Below is a small trained network, with its code and all its weights. Each question gives an input and a target symbol and asks what happens when units are switched off, that is, made to give their printed mean instead of their output.

import numpy as np


def w(rows, s, z=0):
    codes = np.array(rows[::2]) - 128.0
    scale = np.full(codes.shape[1], s)
    scale[-1] = z or s
    return codes * scale


def norm(h):
    return h / np.sqrt((h * h).mean(-1, keepdims=True) + 1e-5)


def f(y):
    return y / 2 * (1 + np.tanh(0.7978845608 * (y + 0.044715 * y**3)))


def softmax(a):
    e = np.exp(a - a.max(-1, keepdims=True))
    return e / e.sum(-1, keepdims=True)


def log_softmax(a):
    a = a - a.max(-1, keepdims=True)
    return a - np.log(np.exp(a).sum(-1, keepdims=True))


def net(x, mask):
    ids = ['ΓΘΛΞΩαβδεζηπστφψ'.index(c) for c in x.split()]
    T = len(ids)
    res = E[ids] + P[:T]
    u = 0
    for l in range(2):
        q, k, v = (norm(res) @ M[l].T for M in (Q, K, V))
        z = softmax(np.where(np.tri(T) > 0, q @ k.T / 4**0.5, -1e9)) @ v
        res = res + np.where(mask[u], z, O[l][:, -1]) @ O[l][:, :-1]
        u += 1
        y = f(norm(res) @ A[l][:, :-1].T + A[l][:, -1])
        res = res + np.where(mask[u : u + 8], y, B[l][:, -1]) @ B[l][:, :-1]
        u += 8
    return log_softmax(norm(res)[-1] @ U[:, :-1].T + U[:, -1])


Q, K, V, O, A, B = {}, {}, {}, {}, {}, {}
E = w([
[214,121,71,189,150,87,102],'Γ',
[50,123,122,65,82,127,177],'Θ',
[51,17,171,160,178,124,97],'Λ',
[124,100,104,210,145,72,173],'Ξ',
[147,171,81,175,99,177,192],'Ω',
[105,142,128,147,90,2,144],'α',
[147,127,110,143,193,19,63],'β',
[194,202,128,120,186,94,136],'δ',
[190,135,107,171,176,187,80],'ε',
[100,69,156,60,81,65,180],'ζ',
[117,217,106,96,157,169,97],'η',
[97,149,181,89,73,192,100],'π',
[109,114,134,153,79,136,214],'σ',
[148,157,173,51,131,63,54],'τ',
[137,98,143,119,113,235,177],'φ',
[130,176,119,20,97,85,185],'ψ',
],0.005)
P = w([
[76,123,184,145,98,163,107],'0',
[227,61,119,78,10,173,3],'1',
[80,133,175,145,109,159,113],'2',
[209,60,103,69,62,170,33],'3',
[78,134,172,139,115,159,120],'4',
[194,65,89,61,98,168,58],'5',
[74,140,169,137,118,160,125],'6',
[180,80,68,57,120,160,85],'7',
[67,141,166,135,120,159,136],'8',
[172,102,44,62,126,149,122],'9',
[66,147,162,134,125,152,135],'10',
],0.0028)
Q[0] = w([
[162,149,96,72,156,117,97],'L0H1',
[133,120,131,151,127,24,134],'L0H1',
[172,125,95,246,156,152,111],'L0H1',
[149,134,61,101,104,176,186],'L0H1',
],0.014)
K[0] = w([
[189,201,94,78,179,111,90],'L0H1',
[142,115,139,139,143,2,150],'L0H1',
[175,128,94,219,163,150,117],'L0H1',
[119,156,102,129,116,152,186],'L0H1',
],0.013)
V[0] = w([
[117,70,254,220,84,91,102],'L0H1',
[83,90,176,121,162,132,92],'L0H1',
[159,154,106,161,167,147,65],'L0H1',
[158,160,96,114,115,89,145],'L0H1',
],0.0033)
O[0] = w([
[40,241,42,40,242,159,250,254],'L0H1',
[99,159,136,240,242,87,188,236],'L0H1',
[57,118,210,97,81,111,194,136],'L0H1',
[155,105,163,85,55,243,96,66],'L0H1',
],0.0023,0.0007)
A[0] = w([
[92,211,173,166,17,100,208,38],'L0N1',
[156,254,205,195,105,202,187,16],'L0N2',
[176,220,158,114,118,88,236,81],'L0N3',
[220,183,75,14,179,121,101,164],'L0N4',
[94,153,207,62,150,179,221,5],'L0N5',
[91,191,109,96,43,152,104,140],'L0N6',
[120,237,151,157,171,92,96,95],'L0N7',
[102,40,137,88,154,180,68,177],'L0N8',
],0.0043,0.0021)
B[0] = w([
[138,245,101,59,113,46,159,142],'L0N1',
[188,200,112,155,37,223,154,163],'L0N2',
[247,134,166,59,143,75,168,145],'L0N3',
[10,96,92,189,143,198,254,238],'L0N4',
[99,27,185,136,72,133,71,130],'L0N5',
[138,165,106,16,229,88,143,191],'L0N6',
[141,28,142,74,148,122,23,171],'L0N7',
[179,205,120,153,27,102,167,252],'L0N8',
],0.0033,0.0019)
Q[1] = w([
[128,14,103,136,61,126,135],'L1H1',
[2,101,178,144,172,132,2],'L1H1',
[129,218,124,27,188,129,124],'L1H1',
[132,169,178,176,109,218,100],'L1H1',
],0.0089)
K[1] = w([
[130,36,109,149,115,113,158],'L1H1',
[16,100,141,140,187,153,33],'L1H1',
[138,204,148,32,107,92,75],'L1H1',
[126,157,185,195,105,254,94],'L1H1',
],0.0086)
V[1] = w([
[97,63,70,168,180,62,212],'L1H1',
[150,83,111,135,127,198,167],'L1H1',
[106,133,122,85,170,130,6],'L1H1',
[169,156,100,50,190,122,153],'L1H1',
],0.0023)
O[1] = w([
[207,207,164,98,23,251,81,238],'L1H1',
[101,152,167,94,132,73,132,222],'L1H1',
[153,136,105,168,98,191,226,4],'L1H1',
[66,75,168,189,118,179,88,146],'L1H1',
],0.0024,0.00036)
A[1] = w([
[115,158,100,129,254,127,195,62],'L1N1',
[178,146,215,106,100,110,147,4],'L1N2',
[202,86,85,98,76,174,103,61],'L1N3',
[146,108,117,132,191,53,139,39],'L1N4',
[155,142,31,103,140,134,193,163],'L1N5',
[146,193,125,95,105,147,102,175],'L1N6',
[77,117,121,74,79,86,140,93],'L1N7',
[254,133,118,53,54,96,41,15],'L1N8',
],0.0065,0.0018)
B[1] = w([
[177,104,98,114,109,138,126,197],'L1N1',
[177,109,173,162,183,122,138,138],'L1N2',
[92,147,92,126,71,111,86,247],'L1N3',
[152,126,124,149,86,163,122,128],'L1N4',
[68,97,135,157,148,102,132,222],'L1N5',
[146,108,108,133,151,122,130,185],'L1N6',
[146,130,120,167,96,145,92,202],'L1N7',
[160,123,138,68,100,254,114,253],'L1N8',
],0.0073,0.0028)
U = w([
[138,121,118,82,50,217,68,152],'Γ',
[29,145,73,152,70,57,90,121],'Θ',
[37,50,133,182,188,160,153,131],'Λ',
[194,44,36,158,117,124,198,78],'Ξ',
[117,232,72,132,118,162,235,54],'Ω',
[208,190,115,86,96,33,115,197],'α',
[186,63,116,176,171,81,10,46],'β',
[222,92,206,106,175,171,150,185],'δ',
[162,206,120,247,156,159,95,117],'ε',
[156,80,226,182,62,73,111,132],'ζ',
[133,168,55,61,234,131,110,98],'η',
[80,237,208,108,154,127,116,150],'π',
[137,160,161,167,137,61,219,253],'σ',
[97,85,215,49,162,75,39,42],'τ',
[97,154,213,184,63,185,224,34],'φ',
[108,94,168,8,106,92,220,85],'ψ',
],0.011,0.0037)

Each question gives the input, a string of symbols that net reads in full, and the target symbol t.
The units are the heads (4 rows each of Q, K, V and O) and the neurons (one row each of A and B). Each row of codes is followed by its name. A weight is (code - 128) times the scale printed after its matrix; where a second scale follows, it is the last column's (O, A, B and U).
mask holds one flag per unit, layer by layer, with each layer's heads first. A switched-off unit (its flag False) gives its mean, the last column of its rows in O or B, instead of its output. The means were averaged over made-up inputs and are rounded, as every weight is.
A unit's drop is (log p(t) with every unit on - log p(t) with that unit switched off) / (log p(t) with every unit on - log p(t) with every unit switched off).
The circuit of an input: a set's keep is (log p(t) with only the set's units on - log p(t) with every unit switched off) / (log p(t) with every unit on - log p(t) with every unit switched off). Starting from the 12 units with the biggest drops (on a tie, the unit counted first), units are removed one at a time, each time the one whose removal leaves the highest keep (on an exact tie, the one counted first), for as long as the keep stays at least 0.8.
units of the circuit, in order: the units of the circuit, biggest drop first
k most important neurons: the k neurons with the biggest drops, biggest first
k most important neurons of layer l: the k neurons of layer l with the biggest drops, biggest first
input α Λ ε η α δ, target Γ: 2 most important neurons of layer 1	(L1N3; L1N8)
input Ξ τ β η δ Λ δ Λ δ ζ, target Γ: units of the circuit, in order	(L0H1; L1N8)
input δ Θ Ξ Ω Λ Λ Γ Ξ, target Θ: units of the circuit, in order	(L1H1; L1N3; L1N5)
input β Λ Λ β τ τ, target Θ: 3 most important neurons of layer 1	(L1N8; L1N2; L1N7)
input α Λ Γ, target Γ: units of the circuit, in order	(L1H1; L0H1)
input α β φ Λ Λ Λ, target Λ: 2 most important neurons	(L0N6; L1N3)
input ζ η Ξ δ Λ φ Ω δ, target Θ: 2 most important neurons	(L0N4; L1N8)
input δ η τ σ η ε Λ δ Ξ ψ, target Γ: units of the circuit, in order	(L0H1)
input τ Λ π Λ ε Λ Λ η η Ξ, target Γ: units of the circuit, in order	(L0H1; L1H1)
input Ω Ξ η Ω, target Θ: units of the circuit, in order	(L1N3; L1N5)
input δ Λ η φ ψ Λ, target Θ: units of the circuit, in order	(L0N8; L0H1; L1N8; L1H1)
input δ φ δ δ Ω η Λ Λ ε α, target Γ: units of the circuit, in order	(L1N8; L0H1)
input Λ Λ ε Ξ, target Γ: units of the circuit, in order	(L1H1; L1N8)
input φ α η η δ ε δ ε, target Θ: 2 most important neurons	(L0N4; L1N3)
input Λ Λ Ω Θ δ Λ Λ Λ, target Ξ: units of the circuit, in order	(L0H1; L1N1; L0N8)
input ε Λ Θ ζ Λ σ Λ δ δ σ, target Θ: 3 most important neurons	(L1N5; L1N3; L0N7)
input ζ Ξ φ Λ Λ α Ξ ε ζ ψ, target Γ: 2 most important neurons	(L1N8; L1N7)
input δ Θ Λ τ Λ ψ Ξ Λ δ α ζ, target ζ: most important neuron of layer 1	(L1N7)
input δ β π δ Λ Ξ δ η ε δ, target Ξ: 2 most important neurons of layer 1	(L1N1; L1N3)
input α Λ δ η Θ, target Θ: 2 most important neurons	(L1N8; L1N7)
input η Λ α Θ τ ε Θ ζ Λ δ, target Γ: 2 most important neurons	(L1N8; L1N3)
input η Ξ η Λ π, target π: 2 most important neurons of layer 0	(L0N5; L0N4)
input η Ω η β Θ η φ Λ, target Γ: 3 most important neurons	(L0N8; L0N4; L1N8)
input η Θ ζ Λ, target Γ: units of the circuit, in order	(L0N4; L0N8; L1N8)
input σ ε ζ ψ Ξ α η, target η: 3 most important neurons	(L1N8; L0N6; L1N3)
input Ξ η Λ Ξ α, target α: 3 most important neurons of layer 0	(L0N1; L0N3; L0N4)
input ψ φ ε Ξ ε, target ε: units of the circuit, in order	(L1N8)
